Here is a tiny trained network, its code and every weight. The questions are about switching its units off for an input and a class, where a switched-off unit gives its printed mean instead of its output.

import numpy as np


def w(rows, s, z=0):
    codes = np.array(rows[::2]) - 128.0
    scale = np.full(codes.shape[1], s)
    scale[-1] = z or s
    return codes * scale


def norm(h):
    return h / np.sqrt((h * h).mean(-1, keepdims=True) + 1e-5)


def f(y):
    return y / 2 * (1 + np.tanh(0.7978845608 * (y + 0.044715 * y**3)))


def log_softmax(a):
    a = a - a.max(-1, keepdims=True)
    return a - np.log(np.exp(a).sum(-1, keepdims=True))


def net(x, mask):
    res = np.array(x, float).reshape(1, 4) / 4 @ E
    u = 0
    for l in range(2):
        y = f(norm(res) @ A[l][:, :-1].T + A[l][:, -1])
        res = res + np.where(mask[u : u + 11], y, B[l][:, -1]) @ B[l][:, :-1]
        u += 11
    return log_softmax(norm(res)[-1] @ U[:, :-1].T + U[:, -1])


A, B = {}, {}
E = w([
[157,169,129,218,103,212,151,111,181,124],'x0',
[178,152,165,161,91,115,107,169,133,254],'x1',
[172,159,62,130,133,141,188,163,80,122],'x2',
[164,64,94,153,135,101,131,112,137,136],'x3',
],0.0092)
A[0] = w([
[113,79,176,151,121,85,32,66,179,140,5],'0.n0',
[164,102,2,106,153,125,160,195,87,173,29],'0.n1',
[108,81,165,107,219,112,30,77,184,167,124],'0.n2',
[144,115,156,161,149,233,155,110,208,28,142],'0.n3',
[97,100,86,90,201,122,138,141,137,82,66],'0.n4',
[177,150,94,68,70,143,237,218,119,108,189],'0.n5',
[196,22,54,119,194,127,143,112,127,199,40],'0.n6',
[179,84,56,150,73,75,122,23,163,153,63],'0.n7',
[181,101,151,138,45,122,85,220,35,235,36],'0.n8',
[44,229,157,89,127,173,133,179,67,162,69],'0.n9',
[99,105,28,83,184,68,39,149,44,191,137],'0.n10',
],0.0062,0.0029)
B[0] = w([
[73,198,74,142,93,128,83,159,126,104,191],'0.n0',
[120,175,114,166,105,84,49,170,103,78,186],'0.n1',
[157,176,101,105,111,100,100,187,146,110,214],'0.n2',
[140,71,131,81,128,102,121,161,120,158,232],'0.n3',
[108,100,100,124,180,97,146,133,189,184,166],'0.n4',
[101,102,126,147,96,88,41,152,183,127,207],'0.n5',
[176,167,143,103,118,115,130,38,189,104,187],'0.n6',
[153,166,173,84,111,150,153,45,129,119,168],'0.n7',
[34,121,108,138,193,126,161,109,157,159,254],'0.n8',
[210,137,147,106,128,78,127,1,161,75,179],'0.n9',
[144,129,246,75,137,228,136,157,91,118,219],'0.n10',
],0.0092,0.0055)
A[1] = w([
[133,173,169,144,106,77,95,106,89,254,81],'1.n0',
[82,140,100,107,91,132,148,55,98,52,88],'1.n1',
[165,90,143,208,86,201,166,158,231,124,52],'1.n2',
[141,221,154,76,126,86,52,97,188,98,238],'1.n3',
[136,99,106,101,175,64,145,151,162,134,254],'1.n4',
[156,219,38,147,133,99,83,197,35,100,43],'1.n5',
[40,155,143,185,107,105,65,139,178,105,57],'1.n6',
[161,229,115,99,127,103,146,8,153,152,248],'1.n7',
[158,126,130,174,85,184,144,144,131,114,36],'1.n8',
[128,155,182,83,110,230,172,110,71,110,80],'1.n9',
[50,120,117,152,219,105,198,149,160,117,208],'1.n10',
],0.0081,0.0028)
B[1] = w([
[68,132,76,132,145,151,179,125,191,33,186],'1.n0',
[137,142,149,117,115,98,169,64,232,117,144],'1.n1',
[94,142,205,52,158,99,100,210,62,94,170],'1.n2',
[204,103,91,191,96,130,133,122,94,111,255],'1.n3',
[120,179,180,169,86,151,152,132,132,226,172],'1.n4',
[138,123,62,164,37,131,2,125,104,150,144],'1.n5',
[140,122,59,161,106,110,82,144,62,161,175],'1.n6',
[143,77,121,80,155,127,175,39,131,151,196],'1.n7',
[107,105,158,51,118,63,134,106,109,110,133],'1.n8',
[191,79,134,125,171,138,145,161,105,200,132],'1.n9',
[69,180,67,219,140,193,127,141,121,198,157],'1.n10',
],0.0094,0.012)
U = w([
[128,160,63,179,54,70,34,187,122,75,167],'0',
[26,180,94,176,192,187,197,137,226,167,8],'1',
[137,102,252,39,172,124,132,244,50,104,72],'2',
[224,143,156,110,117,80,185,36,184,82,23],'3',
[186,115,102,178,129,190,141,159,75,205,197],'4',
],0.013,0.0018)

Each question gives the input, the list of numbers given to net, and the class t.
The units are the neurons (one row each of A and B). Each row of codes is followed by its name. A weight is (code - 128) times the scale printed after its matrix; where a second scale follows, it is the last column's (A, B and U).
mask holds one flag per neuron, layer by layer. A switched-off neuron (its flag False) gives its mean, the last column of its row in B, instead of its output. The means were averaged over made-up inputs and are rounded, as every weight is.
A unit's drop is (log p(t) with every unit on - log p(t) with that unit switched off) / (log p(t) with every unit on - log p(t) with every unit switched off).
The circuit of an input: a set's keep is (log p(t) with only the set's units on - log p(t) with every unit switched off) / (log p(t) with every unit on - log p(t) with every unit switched off). Starting from the 12 units with the biggest drops (on a tie, the unit counted first), units are removed one at a time, each time the one whose removal leaves the highest keep (on an exact tie, the one counted first), for as long as the keep stays at least 0.8.
units of the circuit, in order: the units of the circuit, biggest drop first
most important unit: the unit with the biggest drop
k most important neurons: the k neurons with the biggest drops, biggest first
k most important neurons of layer l: the k neurons of layer l with the biggest drops, biggest first
drop of u: that unit's drop, to one decimal
input [-2,6,6,7], class 3: units of the circuit, in order => (0.n6)
input [-7,-8,7,-5], class 1: units of the circuit, in order => (0.n4 1.n10)
input [8,8,-8,-8], class 0: units of the circuit, in order => (0.n10 1.n6)
input [7,7,8,3], class 0: 2 most important neurons => (0.n10 0.n1)
input [1,-8,4,7], class 1: units of the circuit, in order => (1.n10 1.n3)
input [-8,0,6,7], class 2: 2 most important neurons => (0.n10 0.n0)
input [-6,-5,5,1], class 2: 3 most important neurons of layer 0 => (0.n10 0.n8 0.n0)
input [-7,7,8,2], class 0: 3 most important neurons => (0.n1 0.n5 1.n5)
input [5,-8,-8,8], class 0: 4 most important neurons => (0.n8 0.n0 1.n7 0.n9)
input [1,4,6,-2], class 0: 2 most important neurons of layer 0 => (0.n1 0.n5)
input [7,8,-4,-6], class 1: 2 most important neurons => (1.n0 0.n10)
input [4,-5,8,8], class 0: 4 most important neurons => (0.n1 0.n9 0.n5 1.n5)
input [-1,5,-1,-7], class 3: 2 most important neurons => (0.n9 1.n7)
input [6,-3,2,6], class 2: most important neuron of layer 1 => (1.n2)
input [-2,-8,-2,-7], class 1: 2 most important neurons => (1.n10 0.n4)
input [8,-2,-4,-8], class 2: 2 most important neurons => (1.n2 0.n3)
input [1,3,2,4], class 3: 2 most important neurons => (0.n6 0.n7)
input [-2,-5,-3,-8], class 3: 2 most important neurons => (0.n9 0.n8)
input [-1,-4,-6,-8], class 3: 2 most important neurons => (0.n9 0.n5)
input [-8,5,5,3], class 2: most important unit => 0.n10
input [8,1,-7,-2], class 2: 2 most important neurons => (1.n2 0.n5)
input [1,1,-4,7], class 3: 2 most important neurons of layer 0 => (0.n7 0.n6)
input [-1,1,5,-1], class 0: drop of 0.n1 => 0.1
input [-2,4,5,-8], class 3: drop of 0.n9 => 1.9
input [-1,1,-4,-7], class 3: drop of 0.n9 => 1.2
